q_112: [ -0.4 -11.2  -8.7   7.0 -19.7 -13.1   0.0  -5.2   4.0  25.9  -8.2   0.0
   7.7  -3.9  18.6 -37.6 -22.9 -19.0 -43.6  32.5   0.0  30.7 -41.6   0.0
 -15.5   0.0   0.0 -18.4 -22.6  -9.1 -42.0  35.6   0.0  -4.3  17.4   0.0
 -61.8 -12.5  26.4 -26.9 -26.0  35.0]
q_170: [ 21.4   0.5 -39.9   0.0 -17.4   0.6   8.6   4.4  -6.3 -16.7   1.4 -11.1
   0.0   0.0   0.7   1.3   0.0 -18.4  -4.0  25.5  -4.5  20.5  -2.8   1.9
  -4.4   7.9 -22.6 -16.3   0.0   1.8 -44.3   0.0  -8.2 -22.8   3.1  -4.6
 -45.9  -6.3   0.0  11.4 -23.3  30.7]
q_671: [  7.0 -19.7 -13.4   0.0  16.6 -12.0   0.0 -23.6   0.0   0.0  -4.7  13.8
  21.2  -4.5  13.0   0.0 -12.2  28.3   0.0 -23.0  13.3 -20.1 -16.6  12.6
  -8.5   7.3  28.3   8.9  20.2 -17.7  46.5   0.0   6.4  28.7  -0.4   5.3
  30.2   0.0 -17.8   0.0   5.7   0.0]
q_787: [ 22.8   0.0 -49.0  -1.8 -21.9 -17.0   0.0   4.4   0.7   8.6   1.3 -11.1
   1.4  -6.3   0.0 -16.7   8.3 -10.7  -5.4   0.0  -1.6  23.8  -6.5   0.0
 -13.7  22.1 -22.5   0.0 -31.1  -4.8   0.0  45.2 -30.6  12.5   0.0   0.0
 -55.0   1.8   2.0  -2.1 -46.2  42.9]
q_890: [-18.2 -24.1  27.8  13.2  47.1  29.7  15.1   5.2  14.3 -68.9   9.7  86.3
 -10.0   1.9 -23.6  52.0  12.3  71.4 -14.4  -4.8  26.3  16.1  34.5 -14.8
 -31.5  16.0  53.9   8.0   0.0 -21.0  39.1 -57.5  21.2  40.0 -22.3   9.0
  60.4  29.6 -17.9  12.0   0.0 -60.6]
q_225: [  9.3  -0.4  -4.4  50.8 -26.3   9.4   0.0  11.1   0.0  27.3  -4.0 -26.1
  -3.9   1.0   7.6 -54.9 -21.1 -49.7 -72.3  51.8   0.0   0.0   0.0   0.5
 -12.1   0.0 -73.0 -11.8   0.0   4.2   0.0  42.5 -29.9 -30.1  20.0  14.1
 -57.0 -35.1  61.1   0.0 -10.1   0.0]
at: [-26.3   9.4   0.0  11.1]	q_225, 4
asked: [  7.0 -19.7 -13.1   0.0]	q_112
at: [  0.0   4.4   0.7   8.6   1.3 -11.1   1.4  -6.3   0.0 -16.7]	q_787, 6
rev: [ 86.3   9.7 -68.9  14.3   5.2  15.1  29.7  47.1  13.2  27.8 -24.1 -18.2]	q_890

q_373: [ 32.6   1.8 -85.3  -8.8  18.8  10.4 -52.8  34.2]
q_417: [-11.8  50.1  11.3  18.8  10.4  -8.8  28.2  28.5]
q_36: [ 50.1  11.2 -74.4   8.0  30.9  46.6 -65.9 -20.1]
q_625: [ 66.2   3.8  17.0   8.0  30.9  46.7 -65.9 -20.1]
at: [ 11.2 -74.4]	q_36, 1
tail: [  1.8 -85.3]	[ -8.8  18.8  10.4 -52.8  34.2]
asked: [-8.8 18.8 10.4]	q_373
rev: [11.3 50.1]	q_417
tail: [ 30.9  46.6 -65.9]	[-20.1]
asked: [-85.3  -8.8  18.8  10.4 -52.8  34.2]	q_373
asked: [10.4 -8.8 28.2 28.5]	q_417

q_248: [-22.6  26.1  42.5  -7.6  -4.0  14.6   6.0 -24.2  -5.9  -2.1  64.1 -45.9
   2.2   0.6 -19.9  11.8  -2.8   5.2 -13.0   0.0  -1.0   4.8 -33.6 -38.2
   8.6  32.4 -18.5  26.9]
q_570: [-10.0 -25.1  74.3  33.7  -9.1  14.6   6.1 -24.2  -5.9 -32.4   1.5 -20.5
  -6.6  48.0  35.7  -9.5 -24.5  30.3  12.5  35.9   1.0   4.5 -31.0 -26.8
 -15.6  12.7 -28.3   3.5]
q_723: [-26.9 -12.2 -34.7  -0.6 -10.6  14.6 -29.8 -29.7 -21.2 -25.0 -39.3  19.8
  17.6   3.1  12.1 -26.6  18.1   2.4 -15.0 -29.2   0.3   0.7  -4.1  26.4
 -18.9 -15.6  27.6 -31.9]
q_463: [-12.0  -2.2  -0.6   6.4 -14.0 -23.0  47.7  20.3 -28.9 -10.0 -17.8  42.4
  19.2  15.4   2.7 -17.0 -10.7  28.4 -17.8  19.7  28.6 -43.6 -16.2  17.3
  17.7 -16.7  28.3 -17.9]
q_380: [  6.3 -14.0 -23.0  47.7  20.3 -28.9 -12.5  18.7  39.3  20.4 -38.0  15.9
  14.8  -2.7  14.7  -7.5  11.8 -28.5  46.9 -20.7 -18.1 -41.2   0.3  15.2
  30.0 -16.1  16.6 -28.3]
q_886: [ 12.0 -14.9   1.8 -21.7  -3.5 -23.7   4.5  29.5   0.1   2.5 -19.2  29.6
   2.0   8.0 -36.4   8.5 -34.2 -35.1  14.0 -11.2  15.3  -0.4  38.5 -14.0
  38.9 -38.4  -4.7 -14.9]
q_245: [ 22.9   8.1 -23.2   9.7  -9.9  25.7 -28.7 -65.4 -44.4 -18.2  11.6   5.3
  30.8  40.2   6.3  -3.3   9.2 -18.3 -39.4 -21.3  35.0   8.2  15.0  -1.8
 -14.7   1.2  -9.6   9.7]
q_209: [ 17.0  12.9  50.6   5.6   1.0   1.0   5.6  29.3  43.0  17.4 -50.5 -38.1
 -47.7 -16.6  -3.3  28.7  -2.0  23.1  23.1   4.6 -10.2 -11.1  38.5 -14.0
  38.9  28.2 -28.8  -5.1]
at: [  6.4 -14.0 -23.0  47.7  20.3 -28.9]	q_463, 3
at: [-6.6 48.0]	q_570, 12
rev: [ 17.3 -16.2 -43.6  28.6  19.7 -17.8  28.4 -10.7 -17.0   2.7  15.4]	q_463
asked: [ 12.0 -14.9   1.8 -21.7  -3.5 -23.7   4.5  29.5   0.1   2.5 -19.2  29.6
   2.0   8.0 -36.4   8.5 -34.2 -35.1  14.0 -11.2  15.3  -0.4  38.5 -14.0
  38.9 -38.4  -4.7 -14.9]	q_886
tail: [ 14.6   6.0 -24.2  -5.9]	[ -2.1  64.1 -45.9   2.2   0.6 -19.9  11.8  -2.8   5.2 -13.0   0.0  -1.0
   4.8 -33.6 -38.2   8.6  32.4 -18.5  26.9]

q_354: [ -1.4 -57.5  -1.8 -25.8 -55.4   4.4   2.1 -41.0  43.9   0.7 -43.2   2.0
  25.6  17.3  35.0 -49.5   3.9 -16.0 -16.6  31.5  46.3  17.5 -22.2  53.2
  -3.4]
q_94: [  5.3 -68.1  13.1 -24.5 -61.3  -9.8  20.8 -65.4 -43.2  43.9   0.7  11.7
  23.2  55.5  54.4 -63.2  26.2   3.2 -15.6  35.9  63.9   8.8  -7.6  86.2
  24.2]
q_194: [  5.3 -69.3  -9.8  43.9  11.7 -43.2  20.8  13.1 -61.3 -24.5   0.7 -65.4
  27.5  37.5  49.1 -61.6  11.0  -8.3 -16.4  39.9  63.3  14.6 -20.2  75.5
   5.6]
tail: [ 14.6 -20.2]	[75.5  5.6]
at: [-43.2  43.9   0.7]	q_94, 8
at: [ 13.1 -24.5 -61.3  -9.8  20.8 -65.4 -43.2  43.9   0.7  11.7]	q_94, 2

q_699: [  2.0 -12.5  -9.1  22.7   7.8   4.2  -0.8  -9.8 -16.6   2.9 -41.5  -9.8
  -7.8 -29.8 -23.5  19.1   1.3 -25.0  24.9  44.0 -51.5  29.3   5.4  42.0
   8.7 -27.3 -19.8  -9.4  14.1]
q_485: [-41.5  -9.8  -7.8 -29.7 -23.5  19.1   1.3 -25.0  24.9  44.0 -41.5  -9.8
  -7.8 -29.8 -23.5  19.1   1.3 -25.0  24.9  44.0 -51.5   9.9   5.4  42.0
   8.7 -27.3 -19.8  -1.1  14.1]
q_755: [  2.0 -12.5  -9.1  10.1   7.8   4.2  -0.8  -9.8 -16.6   2.9 -41.5  -9.8
  -7.8 -29.8 -23.5  19.1   1.3 -25.0  24.9 -11.1 -15.4  -1.3  29.5  37.6
   8.8  16.1  -2.7  -8.3  30.5]
asked: [  2.0 -12.5  -9.1  22.7   7.8   4.2  -0.8  -9.8 -16.6   2.9 -41.5  -9.8
  -7.8 -29.8 -23.5  19.1   1.3 -25.0  24.9  44.0 -51.5  29.3   5.4  42.0
   8.7 -27.3 -19.8  -9.4  14.1]	q_699
asked: [ -7.8 -29.8 -23.5  19.1   1.3 -25.0  24.9 -11.1]	q_755
asked: [  2.0 -12.5  -9.1  10.1   7.8   4.2  -0.8  -9.8 -16.6   2.9 -41.5  -9.8
  -7.8 -29.8 -23.5  19.1   1.3 -25.0  24.9 -11.1 -15.4  -1.3  29.5  37.6
   8.8  16.1  -2.7  -8.3  30.5]	q_755
asked: [-29.7 -23.5  19.1   1.3 -25.0  24.9  44.0]	q_485

q_133: [-41.9 -84.6   2.1 -23.9  39.8 -32.2   4.3  58.5 -34.9  30.6 -22.7  59.8]
q_220: [-38.1 -13.2 -31.2  54.7   8.0 -12.7 -54.0  57.3 -29.3  31.7  24.1  40.0]
q_440: [-44.8 -10.8  16.3 -45.2  12.2 -21.6   6.4  57.3 -29.2  31.7  -7.5  65.1]
q_367: [-54.2 -20.3  66.5 -31.7  31.8 -58.7  68.6  67.4 -59.3  71.5 -53.1  63.6]
q_947: [ 62.1  60.2 -27.4 -51.9 -49.1  16.3 -41.8 -48.2  54.1 -70.3  53.5 -30.1]
q_468: [-23.0 -17.5  -5.2  61.9 -43.7   5.1  21.0  62.5 -67.1  15.8 -21.1  50.1]
q_868: [-81.3  21.4  -6.5  79.3   9.0   0.6  25.3  58.7 -29.2  31.7  -7.6  65.1]
q_973: [ 21.9 -38.1 -13.2 -30.9  54.7 -34.9 -27.4  76.7  58.4 -25.8  16.8  51.0]
asked: [-38.1 -13.2 -31.2  54.7   8.0 -12.7 -54.0  57.3 -29.3  31.7  24.1  40.0]	q_220
tail: [-25.8  16.8]	[51.0]
rev: [ 54.7 -30.9 -13.2 -38.1]	q_973
asked: [-81.3  21.4  -6.5  79.3   9.0   0.6  25.3  58.7]	q_868
tail: [-13.2 -31.2  54.7   8.0 -12.7]	[-54.0  57.3 -29.3  31.7  24.1  40.0]
tail: [ 57.3 -29.2  31.7]	[-7.5 65.1]

